Each row has a name. After each piece below comes the name of the row it's from, unless a question asks for something else. Each question is about the rows just above it. Places in a row count from 1.

[203  72 150 154 113 114 162  96] -> <158>
[173  65 144 140 125 142 152 110] -> <114>
[150 159 113 165 158 155 135  70] -> <133>
[203  72 150 154 113 109 106 128] -> <159>
[162  96 114 176 100 123 154  94] -> <93>
[105 106 107 161 104 106 163 112] -> <61>
[ 96 149 107 123 119 134 143  86] -> <23>
[104 140 120 136 127 116 124 116] -> <167>
[150 159 113 149 158 155 135  70] -> <146>
[124] is at row and place | <167>, 7
The row with [162  96 114 176 100 123 154  94] is | <93>
Which entry of <23> is missing from [134  86  96 107 143 119 123]? | [149]

[ 71 241  88  36 114 147 115] = <77>
[112 160  28  16  67 142 148] = <100>
[109 181 182  10  81 145  82] = <68>
Row and place of [181] in the named rows: | <68>, 2
Shuffled <68> with one entry gone: [ 81 182 181 145 109  10], missing | [82]
Shuffled <77> with one entry gone: [147  36  88  71 241 114], missing | [115]
Shuffled <68> with one entry gone: [ 82 109 145  10 182 181], missing | [81]

[131 128 127 132 130 127 126 128 126 131 129 126 125 126 129 129 125 126
 129 125 126 129 132 130 129 129 129] : <50>
[112 155  67  77 172  57  66 188 187  83  77 170 178 201  54 106  81  56
 197 163 157 171 203  75 179  40  27] : <119>
[131 128 127 132 131 127 126 128 126 131 129 126 130 126 129 129 125 126
 129 125 126 125 127 126 125 130 129] : <64>
Where in the named rows is [201]? | <119>, 14
<119> without one entry, shuffled: [ 40 106  27  77 203 197 170 187  57  67  54  56 171 163  77 179 112  83
 157  66 201 172  75 155  81 178]. Gone: | [188]
Where in the named rows is [179]? | <119>, 25
[155] is at row and place | <119>, 2
q: [131 128 127 132 131 127 126 128 126 131 129 126 130 126 129 129 125 126
 129 125 126 125 127 126 125 130 129] | <64>
Which entry of <119> is missing from [ 56  66  77 203 179  40  75  77 201 163  67  27 178 187 188 157 171 197
  81 112  83 106  54 170 172 155]? | [57]

[178 189 182 150 130 178] : <76>
[177 181 186 160 140 177] : <10>
[ 62 119  54  36 125  55] : <178>
[107 110 111  49 122 104] : <5>
[60 63 54 79 62 55] : <51>
[119 125 125 201 148 131] : <161>
[ 87  78  80 102 110  88] : <153>
[100 119 101  43 119  94] : <197>
[126 126 123 202 139 124] : <198>
[130 129 134  63  91 118] : <181>
Row and place of [201] in the named rows: | <161>, 4
<51> without one entry, shuffled: [60 62 79 63 55]. Gone: | [54]
Shuffled <51> with one entry gone: [62 54 55 79 60], missing | [63]

[118 187 115 136 155  74 111  73 190 149  42 191 215]  <173>
[172 140 166 111 150  92 120 167 148 187  99 170 167]  <152>
[215 119 145  71 109 152 176 165 106 236 153 137  83]  <32>
[174 113 132 142 189 116 146 113 187 169 113 187 155]  <125>
[ 88 108  84 157 143 166 113 156  93  54 152  80  56]  <15>
[128 132 115 113  61 222  82 134  50 129 157  70  67]  <129>
[142 175 194  77 124 199 119 199 126 145 159 165 109]  <106>
[ 94 138  96 180 195  50 133  83 185  53  67 154 164]  <11>
[144 141 162  70  43 211 116 223  61 202 192 153  88]  <18>
Where in the named rows is [192]? | <18>, 11
Where in the named rows is [140]? | <152>, 2
Shuffled <152> with one entry gone: [170 148 167 150 167 120  92 111 140 172  99 187], missing | [166]
[148] is at row and place | <152>, 9
[195] is at row and place | <11>, 5
<106> without one entry, shuffled: [199 199  77 124 165 194 159 126 142 175 145 119]. Gone: | [109]

[109 124 109 151  74  11 151 132 130 114] : <70>
[109 124 125 151  74  11 129 132 130 114] : <122>
[119 127  97 128 156 114 129  90 141 160] : <140>
[100 151 132 131  89 204 133 115 134 116] : <80>
[134 148 133 146 199  98 117 226 124 112] : <17>
<122> without one entry, shuffled: [151 129 109 114 130  74  11 125 132]. Gone: | [124]
Which entry of <80> is missing from [151 115 132 116 100 134  89 204 131]? | [133]
Where in the named rows is [112]? | <17>, 10
<122> without one entry, shuffled: [151 125  74 129 124 109 132  11 114]. Gone: | [130]

[103  86  63 103  55 173 111 124  95 161 180 179 176 130 129 121] = <37>
[147 192 112 129 145 163  88 144 137 104 235 177 196 114 112 124] = <145>
[ 68 136 213 103  55 173 111 124  95 161 180 179 176 130 157  77] = <139>
[168 158 191 153 114  93 143 202 172  81 123 137 168 123  92 168] = <103>
[190 112 177 117  97 135 179 174 187 166 143  93 177 144 163 147] = <85>
[170 128 212 130 115 123 189 158 166  97 139 114 157  83  71 185] = <75>
[103  86  63 103  55 173 111 124  95 161 180 179 176 130 157  77] = <54>
[170 180 212 130 115 123 189 158 166  97 139 114 157  83  71 185] = <144>
q: [170 128 212 130 115 123 189 158 166  97 139 114 157  83  71 185] | <75>
Which entry of <144> is missing from [139 115 180  83 114 185 157 189 158 130  97 166 123 212 170]? | [71]
Where in the named rows is [104]? | <145>, 10

[161 145 184 131 122 130 189 149 141 190 190 124 195 177 175 189 220 143
 142 128 132 215 199 200 171 122 119 193 168 143 139 128 130 154 172 124
 131 129 162 131 128 140 146 121 132 157 175 140 141 182] : <49>
[ 85 103  67 119 108  92  70 106  96  61  63 107  76  82  92  85  45 102
 114 111 104  57  61  68  72 106  98  70  98  92 118 110 103  90  88 104
 114 100  74  95 112 106  93 105 106  79  93 114 114  81] : <73>
[ 73  83 110 112  83  75 113  91 102 109 110  81  99 116 107  91 105 112
 105  92  98  99  88 107 109  81  61 111 110 100 118  99  76 113 116  76
 132  87 104  83 103  87 107  78  83 105 100 123 105 113] : <20>
Row and place of [200] in the named rows: | <49>, 24
Which row holds [161 145 184 131 122 130 189 149 141 190 190 124 195 177 175 189 220 143
 142 128 132 215 199 200 171 122 119 193 168 143 139 128 130 154 172 124
 131 129 162 131 128 140 146 121 132 157 175 140 141 182]? | <49>
Shuffled <49> with one entry gone: [193 145 131 128 190 131 199 184 168 128 195 161 140 189 129 121 131 132
 122 182 130 190 140 162 119 132 175 146 175 220 171 215 200 154 189 122
 124 149 130 172 143 141 143 177 141 142 124 139 128], missing | [157]
Row and place of [67] in the named rows: | <73>, 3
<20> without one entry, shuffled: [110 116  76 112 103 109 107  87 100  87  88  99 113 118 112 111 132  83
 109 110  83  83 100  91 102 113  91  75  61  92  76 123  83 105  99  78
  81 110  81  73 105 113 105 104 107 116 105 107  99]. Gone: | [98]
Where in the named rows is [74]? | <73>, 39
Shuffled <49> with one entry gone: [121 189 122 131 128 131 132 140 149 141 124 195 215 131 139 122 141 182
 129 177 199 140 175 143 145 162 124 193 190 146 220 128 172 161 189 190
 184 132 154 128 119 143 130 130 175 171 168 142 157], missing | [200]

[164 120 134 134] -> <31>
[227 135 130 125] -> <16>
[200 201 137 125] -> <42>
[146 134 128 121] -> <195>
[ 31 128 132 139] -> <111>
[ 38 131 136 126] -> <59>
[243 131 128 129] -> <60>
[159 128 128 123] -> <40>
[206 128 133 127] -> <4>
[146 126 128 121] -> <72>
[ 85 130 127 122] -> <175>
Row and place of [123] in the named rows: | <40>, 4
Shuffled <42> with one entry gone: [125 137 201], missing | [200]

[107 194 136 243] : <147>
[181 187 204 212] : <151>
[140 142  97 141] : <46>
[128 186  96 129] : <156>
[173 130 169 168] : <118>
[111 106 110 114] : <110>
[140 142 146 149] : <96>
[109 109 108 118] : <95>
[111 106 181 200] : <36>
[130 190 156 225] : <39>
[ 88 139  85 143] : <9>
[121 125 132 126] : <190>
<156> without one entry, shuffled: [ 96 128 129]. Gone: | [186]
[129] is at row and place | <156>, 4
[121] is at row and place | <190>, 1
Where in the named rows is [187]? | <151>, 2
Where in the named rows is [118]? | <95>, 4
<190> without one entry, shuffled: [126 132 121]. Gone: | [125]
Which entry of <147> is missing from [243 194 136]? | [107]

[120  74  45  45  78 119 169  78  56] -> <157>
[191 178 135  92  60  54 196 127  61] -> <33>
[116  71  41  47  77 122 121 186 203] -> <160>
[175 112  72  48  49  84  34 102 164] -> <84>
[ 89  62  39  60 102 150 194 189 164] -> <131>
[ 64  37  66  87 139 187 194 128  68] -> <27>
[ 82  59  39  71 104 157 219 149 110] -> <150>
[205 176 136  90  60 175  48 137 199] -> <162>
<160> without one entry, shuffled: [ 77 203  47  41 186  71 121 116]. Gone: | [122]
Which entry of <162> is missing from [175  60  90 199 136 205 137  48]? | [176]
Shuffled <150> with one entry gone: [110  82  39  59 219 149  71 157], missing | [104]

[ 72 141 204 105 179 198 141 131  64]  <121>
[ 17 146 136 160 239 129  71 183 182]  <116>
[ 84 128  39 145  86 153 100 215 218]  <82>
Where in the named rows is [183]? | <116>, 8
Which entry of <121> is missing from [204 198 179 131 141 105  72 141]? | [64]

[183  43 233 124 237  26 184] : <97>
[208 177 198 163 186  28 161] : <105>
[209 124 225 103 225  26  96] : <120>
[ 24 122  40 173  45 218 176] : <128>
[127 222 130 196 135  83 141] : <58>
[ 73 244 189 235 131  86 184] : <57>
[147 136  51  85 137 186  47] : <148>
[104  98  65  93  77 190 105] : <71>
[121 108 219 170 195  79 202] : <174>
[ 17 143  37 161  53 207 186] : <124>
[190] is at row and place | <71>, 6
Shuffled <120> with one entry gone: [ 96 209 103 124 225 225], missing | [26]
Where in the named rows is [183]? | <97>, 1
Row and place of [121] in the named rows: | <174>, 1
Shuffled <105> with one entry gone: [161 163  28 198 186 208], missing | [177]
Shuffled <148> with one entry gone: [186 147  51  85  47 137], missing | [136]

[ 67 126 110 104 138 137 129 135  73  83 132 156  88 133 114  53 120 167
 140 137  97 100  64 105 130 129 106 147 166 128 128 145 115 134 128 124
  73  70 220 138 170 137  86 123 135] -> <90>
[187 143 190 194 132 126 134 188 147 196 135 111 144 128 172 163 146  85
 133 183 156 161 133 142 132 138 160 132  76 130 142 134 164 126 214 127
 187 162  68 125  96 126 187 128 130] -> <56>
[107 102  82 123 123 124 117  63  93  61 114 114 110 144  30 113 116 123
 129 120  26  92  90 107 122  94  54  87 111 117  84 136  59 134  96 130
  33  69  77 131 109 119  70  97 126] -> <34>
[110 142 124  65 134  49 131  50 146 102 126 152 142 131 136 135 142 140
 122  87 136 105 163 135 124 125 128 160 169 139 148 125 120 125  59 136
 123 140 167 135 150 137 121 120 129] -> <62>
[107 102  61 123 123 124 117  63  93  61 114 114 110 144  30 113 116 123
 129 120  26  92  90 107 122  94  54  87 111 107  84 136  59 134  96 130
  33  69  77 131 109 119  39 140 126] -> <52>
[120 130 149 182 136 138 132 204  95 144 127 142 109 124 136  92 133 128
 129 169 122 132  80 127 126 131 156 109 107 116 135 117 151 121 190 129
 132 101  86 116 120 121 141 120 127] -> <45>
Shuffled <62> with one entry gone: [120 110 121 135 124 150  59 167 140 148 142 120 160 102 140 169 125 136
 135 124 129 163 122 139  49  87  50 123 135 126 136 125 142 137  65 136
 131 128 125 146 131 105 152 142], missing | [134]
Shuffled <62> with one entry gone: [148 152 131 121 150 137 131 122 167 136 120 124 135 125 169 135 146  49
  87 128 134 139 105 125 163 126 120 160 123 125 124 136 142 136 135  59
 129 110 142 140 140  65 142 102], missing | [50]
Shuffled <34> with one entry gone: [114 117  59 124 107  26 109  92 131 123  54 111 130 117  33  70 110 116
 144 136  90  82 120  97 113  94 119 134  87  61  30 122 107 129 102  69
  63 123 114  93  84 123  77 126], missing | [96]
[39] is at row and place | <52>, 43

